Below is a small trained network, with its code and all its weights. Each question gives an input and a class and asks what happens when units are switched off, that is, made to give their printed mean instead of their output.

import numpy as np


def w(rows, s, z=0):
    codes = np.array(rows[::2]) - 128.0
    scale = np.full(codes.shape[1], s)
    scale[-1] = z or s
    return codes * scale


def norm(h):
    return h / np.sqrt((h * h).mean(-1, keepdims=True) + 1e-5)


def f(y):
    return y / 2 * (1 + np.tanh(0.7978845608 * (y + 0.044715 * y**3)))


def log_softmax(a):
    a = a - a.max(-1, keepdims=True)
    return a - np.log(np.exp(a).sum(-1, keepdims=True))


def net(x, mask):
    res = np.array(x, float).reshape(1, 8) / 4 @ E
    u = 0
    for l in range(4):
        y = f(norm(res) @ A[l][:, :-1].T + A[l][:, -1])
        res = res + np.where(mask[u : u + 5], y, B[l][:, -1]) @ B[l][:, :-1]
        u += 5
    return log_softmax(norm(res)[-1] @ U[:, :-1].T + U[:, -1])


A, B = {}, {}
E = w([
[124,151,149,103,176,49,112],'x0',
[131,124,131,123,129,129,134],'x1',
[148,1,86,147,131,67,138],'x2',
[169,80,206,113,106,181,35],'x3',
[130,127,128,126,128,128,129],'x4',
[126,131,126,132,129,128,125],'x5',
[139,123,127,114,125,129,140],'x6',
[129,128,127,125,124,127,129],'x7',
],0.0088)
A[0] = w([
[152,2,150,144,175,94,131,125],'0.n0',
[135,157,153,60,188,36,83,193],'0.n1',
[87,160,100,114,152,53,163,96],'0.n2',
[82,83,51,197,123,69,228,253],'0.n3',
[72,193,93,128,160,126,217,148],'0.n4',
],0.0089,0.0035)
B[0] = w([
[123,229,96,184,122,84,123,235],'0.n0',
[96,101,154,87,221,126,173,221],'0.n1',
[88,91,92,112,126,88,79,180],'0.n2',
[154,1,85,98,241,189,150,254],'0.n3',
[160,199,151,217,55,62,126,202],'0.n4',
],0.0097,0.0082)
A[1] = w([
[130,134,116,207,162,73,167,115],'1.n0',
[161,132,90,207,72,129,139,126],'1.n1',
[62,140,144,139,62,120,207,53],'1.n2',
[148,120,110,117,105,199,154,255],'1.n3',
[119,124,162,129,163,2,139,175],'1.n4',
],0.0089,0.0032)
B[1] = w([
[107,150,151,105,54,151,142,220],'1.n0',
[246,122,211,97,143,177,153,183],'1.n1',
[148,116,117,106,140,98,192,120],'1.n2',
[81,135,118,163,97,124,100,177],'1.n3',
[92,166,113,93,65,74,85,253],'1.n4',
],0.011,0.0065)
A[2] = w([
[200,98,73,235,105,143,222,137],'2.n0',
[101,137,206,84,29,149,59,136],'2.n1',
[116,150,226,34,254,128,112,5],'2.n2',
[157,52,125,131,130,39,44,76],'2.n3',
[39,238,113,82,88,81,182,111],'2.n4',
],0.0076,0.0032)
B[2] = w([
[182,204,254,135,118,140,102,216],'2.n0',
[131,174,39,129,187,164,156,253],'2.n1',
[181,67,172,220,207,174,201,205],'2.n2',
[113,168,151,40,68,95,140,180],'2.n3',
[162,146,156,76,140,175,118,237],'2.n4',
],0.0098,0.0053)
A[3] = w([
[201,129,249,156,66,133,78,47],'3.n0',
[140,174,100,152,69,207,167,124],'3.n1',
[184,45,67,164,74,193,193,5],'3.n2',
[180,82,83,83,82,108,57,214],'3.n3',
[89,162,156,49,88,61,127,129],'3.n4',
],0.011,0.0022)
B[3] = w([
[163,52,153,164,11,63,189,253],'3.n0',
[99,9,98,167,104,51,93,239],'3.n1',
[130,247,212,142,201,175,97,197],'3.n2',
[123,193,180,127,59,139,193,185],'3.n3',
[83,220,108,103,72,221,60,253],'3.n4',
],0.011,0.0054)
U = w([
[228,69,235,228,10,48,234,212],'0',
[213,110,223,168,245,193,232,223],'1',
[29,239,153,16,60,138,134,183],'2',
[32,48,26,3,192,19,221,21],'3',
[44,35,18,244,95,199,43,2],'4',
],0.011,0.006)

Each question gives the input, the list of numbers given to net, and the class t.
The units are the neurons (one row each of A and B). Each row of codes is followed by its name. A weight is (code - 128) times the scale printed after its matrix; where a second scale follows, it is the last column's (A, B and U).
mask holds one flag per neuron, layer by layer. A switched-off neuron (its flag False) gives its mean, the last column of its row in B, instead of its output. The means were averaged over made-up inputs and are rounded, as every weight is.
A unit's drop is (log p(t) with every unit on - log p(t) with that unit switched off) / (log p(t) with every unit on - log p(t) with every unit switched off).
The circuit of an input: a set's keep is (log p(t) with only the set's units on - log p(t) with every unit switched off) / (log p(t) with every unit on - log p(t) with every unit switched off). Starting from the 12 units with the biggest drops (on a tie, the unit counted first), units are removed one at a time, each time the one whose removal leaves the highest keep (on an exact tie, the one counted first), for as long as the keep stays at least 0.8.
circuit, biggest first: the units of the circuit, biggest drop first
most important unit: the unit with the biggest drop
top k neurons: the k neurons with the biggest drops, biggest first
k most important neurons of layer l: the k neurons of layer l with the biggest drops, biggest first
drop when u is switched off: that unit's drop, to one decimal
input [8,8,-3,4,-2,0,4,-8], class 1: most important unit => 2.n2
input [-7,5,-3,5,3,4,5,4], class 4: circuit, biggest first => 3.n1, 2.n1
input [-4,2,6,0,-2,-5,2,-3], class 1: top 4 neurons => 0.n3, 0.n4, 3.n2, 1.n4
input [-4,5,1,-8,-1,4,-6,-8], class 1: top 3 neurons => 0.n3, 0.n0, 3.n2
input [7,5,1,3,4,-6,-1,-3], class 2: top 3 neurons => 1.n4, 0.n3, 0.n0
input [-8,-2,-4,8,0,1,8,-7], class 4: circuit, biggest first => 2.n1, 3.n1
input [-8,1,-2,6,-3,8,-3,4], class 4: top 4 neurons => 0.n4, 2.n1, 3.n1, 0.n3
input [6,-7,2,-1,-4,4,-1,4], class 3: top 2 neurons => 0.n1, 0.n3
input [5,6,1,6,6,-3,1,5], class 2: top 2 neurons => 1.n4, 0.n3
input [-8,-3,-1,3,-1,3,1,1], class 4: 3 most important neurons of layer 0 => 0.n4, 0.n0, 0.n3
input [-6,8,-1,1,-8,2,0,0], class 4: 2 most important neurons of layer 0 => 0.n4, 0.n0
input [-1,-4,0,-5,0,1,-4,-5], class 0: top 2 neurons => 0.n4, 2.n0
input [7,2,2,1,2,7,2,2], class 2: top 3 neurons => 1.n4, 0.n3, 0.n0
input [7,7,-1,3,1,-4,6,-1], class 1: circuit, biggest first => 2.n2
input [-2,-2,-7,7,4,-1,2,-4], class 4: top 2 neurons => 2.n1, 0.n1
input [1,3,7,2,-4,5,2,-2], class 2: top 2 neurons => 2.n3, 0.n4
input [-5,3,-6,1,-2,-5,0,-5], class 4: top 2 neurons => 0.n0, 0.n4
input [-1,3,-4,4,5,3,8,1], class 4: top 2 neurons => 0.n1, 0.n3
input [7,-1,1,-3,5,-3,-7,7], class 3: top 2 neurons => 0.n1, 0.n3
input [-8,5,-3,-8,-3,-2,-2,-2], class 0: circuit, biggest first => 0.n4
input [-1,6,-8,-7,8,-8,6,6], class 0: top 2 neurons => 0.n4, 0.n1
input [0,-6,-7,6,5,0,7,5], class 4: 2 most important neurons of layer 1 => 1.n1, 1.n3
input [4,1,-4,3,1,-6,7,3], class 1: drop when 2.n2 is switched off => 0.1
input [6,3,8,-2,0,8,-5,8], class 3: drop when 0.n3 is switched off => 4.8
input [2,-4,-6,7,-1,1,1,-8], class 1: drop when 2.n2 is switched off => 0.1
input [-6,-8,-2,0,-7,6,2,6], class 0: drop when 0.n3 is switched off => 0.2
input [8,6,-5,6,-1,-7,6,7], class 1: most important unit => 2.n2
